Here is a tiny trained network, its code and every weight. The questions are about switching its units off for an input and a class, where a switched-off unit gives its printed mean instead of its output.

import numpy as np


def w(rows, s, z=0):
    codes = np.array(rows[::2]) - 128.0
    scale = np.full(codes.shape[1], s)
    scale[-1] = z or s
    return codes * scale


def norm(h):
    return h / np.sqrt((h * h).mean(-1, keepdims=True) + 1e-5)


def f(y):
    return y / 2 * (1 + np.tanh(0.7978845608 * (y + 0.044715 * y**3)))


def log_softmax(a):
    a = a - a.max(-1, keepdims=True)
    return a - np.log(np.exp(a).sum(-1, keepdims=True))


def net(x, mask):
    res = np.array(x, float).reshape(1, 7) / 4 @ E
    u = 0
    for l in range(2):
        y = f(norm(res) @ A[l][:, :-1].T + A[l][:, -1])
        res = res + np.where(mask[u : u + 11], y, B[l][:, -1]) @ B[l][:, :-1]
        u += 11
    return log_softmax(norm(res)[-1] @ U[:, :-1].T + U[:, -1])


A, B = {}, {}
E = w([
[100,227,32,92],'x0',
[131,119,125,130],'x1',
[132,4,43,97],'x2',
[90,117,129,142],'x3',
[168,138,135,78],'x4',
[158,143,61,254],'x5',
[145,127,124,110],'x6',
],0.0054)
A[0] = w([
[97,130,102,179,170],'L0N0',
[218,65,255,158,201],'L0N1',
[171,78,152,174,39],'L0N2',
[184,119,165,7,113],'L0N3',
[164,147,62,239,112],'L0N4',
[141,64,56,40,238],'L0N5',
[74,36,38,167,168],'L0N6',
[140,223,7,99,4],'L0N7',
[69,127,200,29,128],'L0N8',
[206,134,72,240,101],'L0N9',
[52,40,213,124,74],'L0N10',
],0.0084,0.0028)
B[0] = w([
[145,123,164,114,161],'L0N0',
[51,125,40,151,255],'L0N1',
[123,104,88,79,148],'L0N2',
[171,99,161,162,189],'L0N3',
[254,97,168,91,213],'L0N4',
[166,146,147,188,225],'L0N5',
[131,137,188,216,231],'L0N6',
[94,122,51,88,182],'L0N7',
[189,139,138,124,202],'L0N8',
[194,83,152,83,216],'L0N9',
[172,161,105,67,185],'L0N10',
],0.0086,0.0055)
A[1] = w([
[181,164,155,172,170],'L1N0',
[157,128,136,153,80],'L1N1',
[206,155,61,84,155],'L1N2',
[112,71,28,124,118],'L1N3',
[27,140,55,170,167],'L1N4',
[118,220,160,180,106],'L1N5',
[177,12,107,130,53],'L1N6',
[116,65,104,53,16],'L1N7',
[34,139,2,88,140],'L1N8',
[79,102,76,74,2],'L1N9',
[77,15,193,116,187],'L1N10',
],0.0073,0.0027)
B[1] = w([
[118,54,98,183,239],'L1N0',
[148,54,139,76,148],'L1N1',
[61,48,164,140,239],'L1N2',
[45,169,82,116,183],'L1N3',
[161,109,105,161,181],'L1N4',
[83,161,169,165,161],'L1N5',
[118,142,137,143,253],'L1N6',
[151,171,88,20,109],'L1N7',
[111,76,119,122,189],'L1N8',
[135,142,93,47,105],'L1N9',
[213,254,18,134,180],'L1N10',
],0.0064,0.0033)
U = w([
[192,146,172,108,186],'0',
[150,157,116,156,178],'1',
[133,203,133,197,162],'2',
[106,176,2,130,1],'3',
[116,124,128,151,94],'4',
[88,88,150,138,59],'5',
],0.0084,0.0031)

Each question gives the input, the list of numbers given to net, and the class t.
The units are the neurons (one row each of A and B). Each row of codes is followed by its name. A weight is (code - 128) times the scale printed after its matrix; where a second scale follows, it is the last column's (A, B and U).
mask holds one flag per neuron, layer by layer. A switched-off neuron (its flag False) gives its mean, the last column of its row in B, instead of its output. The means were averaged over made-up inputs and are rounded, as every weight is.
A unit's drop is (log p(t) with every unit on - log p(t) with that unit switched off) / (log p(t) with every unit on - log p(t) with every unit switched off).
The circuit of an input: a set's keep is (log p(t) with only the set's units on - log p(t) with every unit switched off) / (log p(t) with every unit on - log p(t) with every unit switched off). Starting from the 12 units with the biggest drops (on a tie, the unit counted first), units are removed one at a time, each time the one whose removal leaves the highest keep (on an exact tie, the one counted first), for as long as the keep stays at least 0.8.
circuit, biggest first: the units of the circuit, biggest drop first
most important unit: the unit with the biggest drop
k most important neurons: the k neurons with the biggest drops, biggest first
top k neurons in layer l: the k neurons of layer l with the biggest drops, biggest first
drop when u is switched off: that unit's drop, to one decimal
input [8,-8,-5,-5,-3,4,-4], class 3: top 3 neurons in layer 0 : L0N7, L0N6, L0N5
input [3,2,4,0,-4,4,-4], class 0: circuit, biggest first : L0N4, L0N1
input [2,-5,0,-7,3,-1,-8], class 5: circuit, biggest first : L1N2, L0N1, L0N7, L0N4
input [-1,-6,-2,0,-2,8,-8], class 0: circuit, biggest first : L0N4, L0N9
input [-1,7,8,6,-5,-1,5], class 2: most important unit : L0N6
input [4,-5,-2,-5,0,4,6], class 5: 2 most important neurons : L1N2, L1N10
input [4,2,-3,-5,2,-2,-4], class 3: 2 most important neurons : L0N7, L0N4
input [-8,-7,-7,-4,-6,0,4], class 3: 2 most important neurons : L0N1, L0N6
input [3,2,6,5,3,7,-2], class 0: 3 most important neurons : L0N4, L0N1, L0N9
input [-7,-2,6,-7,0,-6,0], class 3: 4 most important neurons : L0N1, L0N4, L1N10, L0N9
input [-7,-3,6,-6,-5,2,5], class 3: 3 most important neurons : L0N1, L1N10, L0N2
input [0,1,-3,3,-5,8,1], class 0: 2 most important neurons : L0N4, L0N9
input [6,1,7,8,0,-4,-3], class 2: top 2 neurons in layer 0 : L0N5, L0N6
input [4,-4,4,1,-8,8,3], class 0: drop when L0N4 is switched off : 0.5
input [-1,-6,6,-3,-2,-5,-3], class 2: drop when L0N5 is switched off : 0.2
input [1,2,-1,-5,-1,3,0], class 0: drop when L0N4 is switched off : 0.1
